Below are the code and all the weights of a small trained network. Each question names an input and a target symbol and asks about switching units off, where a switched-off unit gives its printed mean instead of its output.

import numpy as np


def w(rows, s, z=0):
    codes = np.array(rows[::2]) - 128.0
    scale = np.full(codes.shape[1], s)
    scale[-1] = z or s
    return codes * scale


def norm(h):
    return h / np.sqrt((h * h).mean(-1, keepdims=True) + 1e-5)


def f(y):
    return y / 2 * (1 + np.tanh(0.7978845608 * (y + 0.044715 * y**3)))


def softmax(a):
    e = np.exp(a - a.max(-1, keepdims=True))
    return e / e.sum(-1, keepdims=True)


def log_softmax(a):
    a = a - a.max(-1, keepdims=True)
    return a - np.log(np.exp(a).sum(-1, keepdims=True))


def net(x, mask):
    ids = ['αβγηθλμξστψ'.index(c) for c in x.split()]
    T = len(ids)
    res = E[ids] + P[:T]
    u = 0
    for l in range(3):
        q, k, v = (norm(res) @ M[l].T for M in (Q, K, V))
        z = softmax(np.where(np.tri(T) > 0, q @ k.T / 4**0.5, -1e9)) @ v
        res = res + np.where(mask[u], z, O[l][:, -1]) @ O[l][:, :-1]
        u += 1
        y = f(norm(res) @ A[l][:, :-1].T + A[l][:, -1])
        res = res + np.where(mask[u : u + 12], y, B[l][:, -1]) @ B[l][:, :-1]
        u += 12
    return log_softmax(norm(res)[-1] @ U[:, :-1].T + U[:, -1])


Q, K, V, O, A, B = {}, {}, {}, {}, {}, {}
E = w([
[99,234,180],'α',
[172,190,191],'β',
[207,80,231],'γ',
[62,116,200],'η',
[198,117,99],'θ',
[226,92,100],'λ',
[155,70,20],'μ',
[130,117,130],'ξ',
[44,136,169],'σ',
[60,148,255],'τ',
[139,168,139],'ψ',
],0.014)
P = w([
[228,44,254],'0',
[157,162,44],'1',
[150,171,47],'2',
[147,171,53],'3',
[149,173,55],'4',
[148,173,56],'5',
[149,178,58],'6',
[135,178,49],'7',
],0.0029)
Q[0] = w([
[82,97,207],'L0H1',
[165,66,25],'L0H1',
[49,160,77],'L0H1',
[28,2,106],'L0H1',
],0.0078)
K[0] = w([
[71,239,183],'L0H1',
[199,231,40],'L0H1',
[2,80,33],'L0H1',
[33,198,119],'L0H1',
],0.009)
V[0] = w([
[254,233,47],'L0H1',
[181,132,174],'L0H1',
[17,1,163],'L0H1',
[71,142,111],'L0H1',
],0.0064)
O[0] = w([
[141,126,191,163],'L0H1',
[61,252,129,249],'L0H1',
[97,167,123,60],'L0H1',
[192,205,245,34],'L0H1',
],0.0037,0.0012)
A[0] = w([
[13,149,117,195],'L0N1',
[131,110,127,50],'L0N2',
[114,119,149,85],'L0N3',
[160,202,141,253],'L0N4',
[175,143,89,72],'L0N5',
[110,91,78,156],'L0N6',
[87,145,120,93],'L0N7',
[125,133,152,134],'L0N8',
[161,156,81,214],'L0N9',
[252,109,166,9],'L0N10',
[180,126,77,117],'L0N11',
[135,178,88,155],'L0N12',
],0.015,0.002)
B[0] = w([
[183,96,40,248],'L0N1',
[66,167,183,119],'L0N2',
[148,164,135,131],'L0N3',
[155,75,59,231],'L0N4',
[91,59,192,163],'L0N5',
[152,255,103,146],'L0N6',
[115,43,115,151],'L0N7',
[94,171,46,145],'L0N8',
[146,64,128,174],'L0N9',
[184,59,22,254],'L0N10',
[154,65,205,186],'L0N11',
[178,81,124,159],'L0N12',
],0.0051,0.0067)
Q[1] = w([
[135,67,66],'L1H1',
[136,139,33],'L1H1',
[135,176,128],'L1H1',
[148,249,92],'L1H1',
],0.013)
K[1] = w([
[171,202,194],'L1H1',
[142,253,190],'L1H1',
[76,133,113],'L1H1',
[82,199,75],'L1H1',
],0.011)
V[1] = w([
[119,194,170],'L1H1',
[130,85,3],'L1H1',
[154,42,116],'L1H1',
[66,10,138],'L1H1',
],0.0062)
O[1] = w([
[243,105,64,73],'L1H1',
[90,143,76,254],'L1H1',
[242,37,47,171],'L1H1',
[125,121,255,75],'L1H1',
],0.0061,0.0033)
A[1] = w([
[166,150,118,105],'L1N1',
[183,145,86,166],'L1N2',
[92,136,138,149],'L1N3',
[59,56,200,163],'L1N4',
[98,139,143,161],'L1N5',
[140,157,113,76],'L1N6',
[130,148,131,123],'L1N7',
[98,79,2,121],'L1N8',
[81,165,146,5],'L1N9',
[110,126,102,94],'L1N10',
[75,106,127,105],'L1N11',
[118,71,154,66],'L1N12',
],0.015,0.0022)
B[1] = w([
[81,91,110,137],'L1N1',
[215,116,86,179],'L1N2',
[2,115,145,127],'L1N3',
[143,200,67,139],'L1N4',
[4,117,76,126],'L1N5',
[157,180,185,130],'L1N6',
[90,155,138,124],'L1N7',
[22,100,156,248],'L1N8',
[174,76,142,129],'L1N9',
[190,203,185,138],'L1N10',
[140,59,190,132],'L1N11',
[145,225,196,135],'L1N12',
],0.0042,0.016)
Q[2] = w([
[117,20,54],'L2H1',
[128,113,148],'L2H1',
[247,164,150],'L2H1',
[124,135,73],'L2H1',
],0.016)
K[2] = w([
[190,167,192],'L2H1',
[114,74,182],'L2H1',
[193,9,53],'L2H1',
[176,189,51],'L2H1',
],0.012)
V[2] = w([
[61,103,164],'L2H1',
[143,78,96],'L2H1',
[2,114,70],'L2H1',
[142,48,100],'L2H1',
],0.0085)
O[2] = w([
[142,189,254,66],'L2H1',
[95,114,96,234],'L2H1',
[85,169,167,255],'L2H1',
[50,95,176,248],'L2H1',
],0.0077,0.0025)
A[2] = w([
[211,195,88,255],'L2N1',
[131,139,74,112],'L2N2',
[125,4,115,187],'L2N3',
[88,212,189,161],'L2N4',
[156,131,69,189],'L2N5',
[60,204,71,63],'L2N6',
[82,174,173,172],'L2N7',
[82,54,134,40],'L2N8',
[194,42,113,161],'L2N9',
[141,201,90,139],'L2N10',
[199,91,104,57],'L2N11',
[57,136,65,178],'L2N12',
],0.011,0.0022)
B[2] = w([
[1,230,210,149],'L2N1',
[90,110,142,154],'L2N2',
[134,194,148,254],'L2N3',
[201,114,107,164],'L2N4',
[74,131,146,176],'L2N5',
[187,185,14,172],'L2N6',
[222,100,193,152],'L2N7',
[49,120,227,169],'L2N8',
[144,170,149,219],'L2N9',
[63,195,121,141],'L2N10',
[190,134,186,163],'L2N11',
[128,167,170,199],'L2N12',
],0.0068,0.0088)
U = w([
[219,67,137,127],'α',
[140,88,120,253],'β',
[149,113,39,68],'γ',
[99,109,175,62],'η',
[86,137,131,131],'θ',
[211,223,165,166],'λ',
[94,142,177,114],'μ',
[105,251,81,99],'ξ',
[102,143,153,173],'σ',
[93,94,121,22],'τ',
[107,119,155,42],'ψ',
],0.017,0.0054)

Each question gives the input, a string of symbols that net reads in full, and the target symbol t.
The units are the heads (4 rows each of Q, K, V and O) and the neurons (one row each of A and B). Each row of codes is followed by its name. A weight is (code - 128) times the scale printed after its matrix; where a second scale follows, it is the last column's (O, A, B and U).
mask holds one flag per unit, layer by layer, with each layer's heads first. A switched-off unit (its flag False) gives its mean, the last column of its rows in O or B, instead of its output. The means were averaged over made-up inputs and are rounded, as every weight is.
A unit's drop is (log p(t) with every unit on - log p(t) with that unit switched off) / (log p(t) with every unit on - log p(t) with every unit switched off).
The circuit of an input: a set's keep is (log p(t) with only the set's units on - log p(t) with every unit switched off) / (log p(t) with every unit on - log p(t) with every unit switched off). Starting from the 12 units with the biggest drops (on a tie, the unit counted first), units are removed one at a time, each time the one whose removal leaves the highest keep (on an exact tie, the one counted first), for as long as the keep stays at least 0.8.
circuit, biggest first: the units of the circuit, biggest drop first
most important unit: the unit with the biggest drop
k most important neurons: the k neurons with the biggest drops, biggest first
top k neurons in layer l: the k neurons of layer l with the biggest drops, biggest first
input τ τ ξ, target α: circuit, biggest first -> [L1H1]
input η λ ψ μ, target λ: 2 most important neurons -> [L0N10; L0N1]
input ξ μ β γ μ, target ξ: top 2 neurons in layer 1 -> [L1N8; L1N6]
input ξ α α α ψ ξ, target ξ: top 3 neurons in layer 2 -> [L2N1; L2N3; L2N9]
input α τ α α η η σ, target ξ: 2 most important neurons -> [L0N1; L0N10]
input τ μ ξ α θ σ μ, target α: 3 most important neurons -> [L1N8; L0N6; L2N1]
input η γ θ τ μ, target λ: 4 most important neurons -> [L0N10; L0N1; L1N8; L1N12]
input η α β η μ α τ ξ, target λ: 2 most important neurons -> [L0N4; L0N10]
input θ β σ θ β, target γ: 2 most important neurons -> [L0N4; L1N2]
input τ ξ λ η, target α: 2 most important neurons -> [L0N11; L1N2]
input τ τ σ μ α θ σ ξ, target α: 4 most important neurons -> [L0N10; L1N8; L0N4; L2N1]
input β ξ θ γ τ, target λ: 2 most important neurons -> [L0N10; L1N4]
input ξ σ ξ μ τ θ η, target ξ: 3 most important neurons -> [L0N1; L0N10; L0N4]
input γ μ ψ β τ, target λ: 2 most important neurons -> [L1N4; L0N10]
input η θ ξ η ξ β τ ξ, target λ: 2 most important neurons -> [L0N4; L0N1]
input θ β β, target γ: 2 most important neurons -> [L1N2; L0N4]
input α θ β ψ, target γ: most important unit -> L2H1
input ξ μ ξ, target ξ: top 2 neurons in layer 2 -> [L2N7; L2N1]
input τ σ ξ γ η, target α: top 2 neurons in layer 1 -> [L1N2; L1N8]
input μ τ σ σ, target λ: top 2 neurons in layer 0 -> [L0N10; L0N5]
input η α β, target ξ: most important unit -> L0H1
input η ψ β σ, target ξ: top 2 neurons in layer 2 -> [L2N6; L2N12]
input γ τ σ τ σ, target λ: top 2 neurons in layer 2 -> [L2N7; L2N4]
input σ α β, target ξ: top 2 neurons in layer 0 -> [L0N11; L0N1]
input α σ α λ α γ ψ, target γ: top 4 neurons in layer 0 -> [L0N4; L0N12; L0N10; L0N6]
input ξ γ η, target ξ: top 3 neurons in layer 0 -> [L0N1; L0N10; L0N11]
